Here is a tiny trained network, its code and every weight. The questions are about switching its units off for an input and a target symbol, where a switched-off unit gives its printed mean instead of its output.

import numpy as np


def w(rows, s, z=0):
    codes = np.array(rows[::2]) - 128.0
    scale = np.full(codes.shape[1], s)
    scale[-1] = z or s
    return codes * scale


def f(y):
    return np.maximum(y, 0)


def softmax(a):
    e = np.exp(a - a.max(-1, keepdims=True))
    return e / e.sum(-1, keepdims=True)


def log_softmax(a):
    a = a - a.max(-1, keepdims=True)
    return a - np.log(np.exp(a).sum(-1, keepdims=True))


def net(x, mask):
    ids = ['ΓΩαδεηθμξπστφψ'.index(c) for c in x.split()]
    T = len(ids)
    res = E[ids] + P[:T]
    u = 0
    for l in range(2):
        q, k, v = (res @ M[l].T for M in (Q, K, V))
        z = softmax(np.where(np.tri(T) > 0, q @ k.T / 2**0.5, -1e9)) @ v
        res = res + np.where(mask[u], z, O[l][:, -1]) @ O[l][:, :-1]
        u += 1
        y = f(res @ A[l][:, :-1].T + A[l][:, -1])
        res = res + np.where(mask[u : u + 12], y, B[l][:, -1]) @ B[l][:, :-1]
        u += 12
    return log_softmax(res[-1] @ U[:, :-1].T + U[:, -1])


Q, K, V, O, A, B = {}, {}, {}, {}, {}, {}
E = w([
[23,219,93,81,99],'Γ',
[134,214,174,144,151],'Ω',
[236,40,208,137,129],'α',
[198,125,27,177,123],'δ',
[59,125,149,12,90],'ε',
[174,179,159,72,87],'η',
[39,150,175,120,186],'θ',
[160,170,56,90,242],'μ',
[44,187,28,151,151],'ξ',
[144,223,83,182,70],'π',
[85,108,1,51,81],'σ',
[46,75,101,93,181],'τ',
[178,180,107,223,161],'φ',
[162,189,43,68,79],'ψ',
],0.0072)
P = w([
[181,97,145,40,242],'0',
[81,88,131,183,53],'1',
[254,164,116,41,155],'2',
[80,91,128,187,58],'3',
[212,198,137,75,143],'4',
[82,90,128,179,63],'5',
[186,210,134,95,128],'6',
[80,92,124,180,60],'7',
[154,223,135,107,122],'8',
[82,89,128,180,58],'9',
],0.007)
Q[0] = w([
[113,216,63,12,209],'L0H1',
[102,2,226,185,153],'L0H1',
],0.008)
K[0] = w([
[10,212,13,27,168],'L0H1',
[224,7,255,84,204],'L0H1',
],0.008)
V[0] = w([
[201,1,243,147,110],'L0H1',
[61,236,5,41,189],'L0H1',
],0.0051)
O[0] = w([
[54,119,204,217,56,255],'L0H1',
[211,104,79,9,254,49],'L0H1',
],0.0042,0.0007)
A[0] = w([
[149,133,107,209,24,179],'L0N1',
[222,61,129,54,253,232],'L0N2',
[58,174,52,196,57,103],'L0N3',
[69,8,93,191,79,159],'L0N4',
[67,121,218,202,37,205],'L0N5',
[16,41,115,112,43,192],'L0N6',
[86,212,115,101,88,255],'L0N7',
[61,54,152,197,88,61],'L0N8',
[144,158,148,61,85,128],'L0N9',
[122,155,136,74,100,208],'L0N10',
[50,123,138,243,139,186],'L0N11',
[14,124,142,104,60,150],'L0N12',
],0.0073,0.0033)
B[0] = w([
[184,143,107,115,2,223],'L0N1',
[233,179,110,98,214,228],'L0N2',
[141,219,16,165,171,187],'L0N3',
[153,48,50,55,175,205],'L0N4',
[124,108,172,105,11,255],'L0N5',
[74,135,88,23,146,214],'L0N6',
[137,147,227,196,118,209],'L0N7',
[209,85,138,94,203,184],'L0N8',
[202,77,172,187,165,162],'L0N9',
[158,113,211,179,135,181],'L0N10',
[101,32,100,224,196,200],'L0N11',
[66,210,144,43,191,188],'L0N12',
],0.0065,0.0066)
Q[1] = w([
[185,158,191,253,101],'L1H1',
[121,122,157,27,56],'L1H1',
],0.0069)
K[1] = w([
[126,204,195,241,38],'L1H1',
[3,17,111,8,40],'L1H1',
],0.0063)
V[1] = w([
[35,100,65,18,99],'L1H1',
[175,63,222,253,109],'L1H1',
],0.0041)
O[1] = w([
[103,132,114,25,52,57],'L1H1',
[224,102,198,160,252,2],'L1H1',
],0.0043,0.00076)
A[1] = w([
[30,71,195,213,44,195],'L1N1',
[50,153,7,171,92,163],'L1N2',
[3,242,61,196,139,112],'L1N3',
[105,222,136,132,96,254],'L1N4',
[87,40,43,128,150,169],'L1N5',
[19,120,86,42,151,240],'L1N6',
[172,136,80,120,203,148],'L1N7',
[141,91,110,187,182,240],'L1N8',
[116,70,30,224,62,185],'L1N9',
[160,102,130,75,4,215],'L1N10',
[44,65,197,238,51,156],'L1N11',
[49,113,202,58,147,67],'L1N12',
],0.0077,0.0055)
B[1] = w([
[2,60,204,224,35,191],'L1N1',
[94,112,19,198,198,182],'L1N2',
[5,252,94,213,215,155],'L1N3',
[227,208,213,88,94,200],'L1N4',
[140,38,79,85,218,175],'L1N5',
[23,100,186,77,214,200],'L1N6',
[92,73,211,181,124,202],'L1N7',
[209,81,196,156,202,189],'L1N8',
[214,60,25,177,144,197],'L1N9',
[199,232,60,28,92,255],'L1N10',
[7,61,218,243,31,174],'L1N11',
[125,5,240,115,126,146],'L1N12',
],0.0075,0.0097)
U = w([
[81,130,187,34,120,56],'Γ',
[117,33,133,240,134,14],'Ω',
[36,48,190,182,140,50],'α',
[84,111,91,188,191,85],'δ',
[189,87,35,119,159,1],'ε',
[110,202,52,205,81,155],'η',
[134,43,104,93,70,146],'θ',
[94,48,120,100,180,43],'μ',
[123,169,53,51,157,91],'ξ',
[180,42,205,150,207,238],'π',
[133,244,187,104,31,141],'σ',
[66,123,220,229,74,97],'τ',
[32,212,145,142,134,182],'φ',
[239,254,82,24,124,203],'ψ',
],0.0069,0.006)

Each question gives the input, a string of symbols that net reads in full, and the target symbol t.
The units are the heads (2 rows each of Q, K, V and O) and the neurons (one row each of A and B). Each row of codes is followed by its name. A weight is (code - 128) times the scale printed after its matrix; where a second scale follows, it is the last column's (O, A, B and U).
mask holds one flag per unit, layer by layer, with each layer's heads first. A switched-off unit (its flag False) gives its mean, the last column of its rows in O or B, instead of its output. The means were averaged over made-up inputs and are rounded, as every weight is.
A unit's drop is (log p(t) with every unit on - log p(t) with that unit switched off) / (log p(t) with every unit on - log p(t) with every unit switched off).
The circuit of an input: a set's keep is (log p(t) with only the set's units on - log p(t) with every unit switched off) / (log p(t) with every unit on - log p(t) with every unit switched off). Starting from the 12 units with the biggest drops (on a tie, the unit counted first), units are removed one at a time, each time the one whose removal leaves the highest keep (on an exact tie, the one counted first), for as long as the keep stays at least 0.8.
units of the circuit, in order: the units of the circuit, biggest drop first
unit that matters most: the unit with the biggest drop
k most important neurons: the k neurons with the biggest drops, biggest first
k most important neurons of layer l: the k neurons of layer l with the biggest drops, biggest first
input α ξ π α, target θ: 2 most important neurons -> (L0N4, L0N5)
input α Ω π ε ξ ξ δ, target π: unit that matters most -> L0H1
input Γ η α ψ ε π π θ, target α: 2 most important neurons of layer 0 -> (L0N11, L0N2)
input ε ψ τ α Γ, target π: 2 most important neurons -> (L1N10, L0N5)
input α Γ α σ α φ η α π, target π: 2 most important neurons of layer 1 -> (L1N10, L1N8)
input ψ Γ ψ α π ε τ π ξ, target π: units of the circuit, in order -> (L0H1, L1N10)
input π π μ ψ ε, target π: units of the circuit, in order -> (L0N5, L1N10, L0N9)
input ε π ε ξ φ α α, target ψ: 2 most important neurons -> (L0N11, L0N7)
input ξ α ε α θ α α, target τ: units of the circuit, in order -> (L0H1, L1N11, L0N2, L0N4)
input ε δ π α ε α, target θ: 3 most important neurons -> (L0N4, L0N5, L0N11)
input θ α τ ψ Γ θ ψ α η, target π: units of the circuit, in order -> (L0N5, L1N10, L0H1, L1N7)
input Γ α ε α α ε ε α σ, target π: units of the circuit, in order -> (L0H1, L0N5, L1N10, L1N7)
input σ π α ψ ξ ξ α, target ψ: 2 most important neurons -> (L0N11, L1N1)
input φ Γ ψ, target π: 3 most important neurons of layer 0 -> (L0N5, L0N1, L0N2)
input α φ φ ξ δ Γ τ, target π: most important neuron of layer 1 -> (L1N10)
input α α ε ε, target Γ: 3 most important neurons -> (L0N6, L0N12, L1N6)
input ψ π ε θ π ε α Γ α Ω, target τ: 2 most important neurons of layer 0 -> (L0N2, L0N11)
input τ α Γ ε ξ δ ε α α τ, target μ: 4 most important neurons of layer 0 -> (L0N4, L0N11, L0N6, L0N8)
input α α φ ε α α ξ δ α π, target η: 4 most important neurons -> (L0N3, L0N11, L0N1, L0N2)
input τ π α ξ α α Ω Ω, target τ: unit that matters most -> L0N11
input θ Γ α Γ η, target π: 3 most important neurons -> (L0N5, L0N1, L1N10)
input π ε ξ, target π: 3 most important neurons -> (L1N10, L1N7, L0N5)
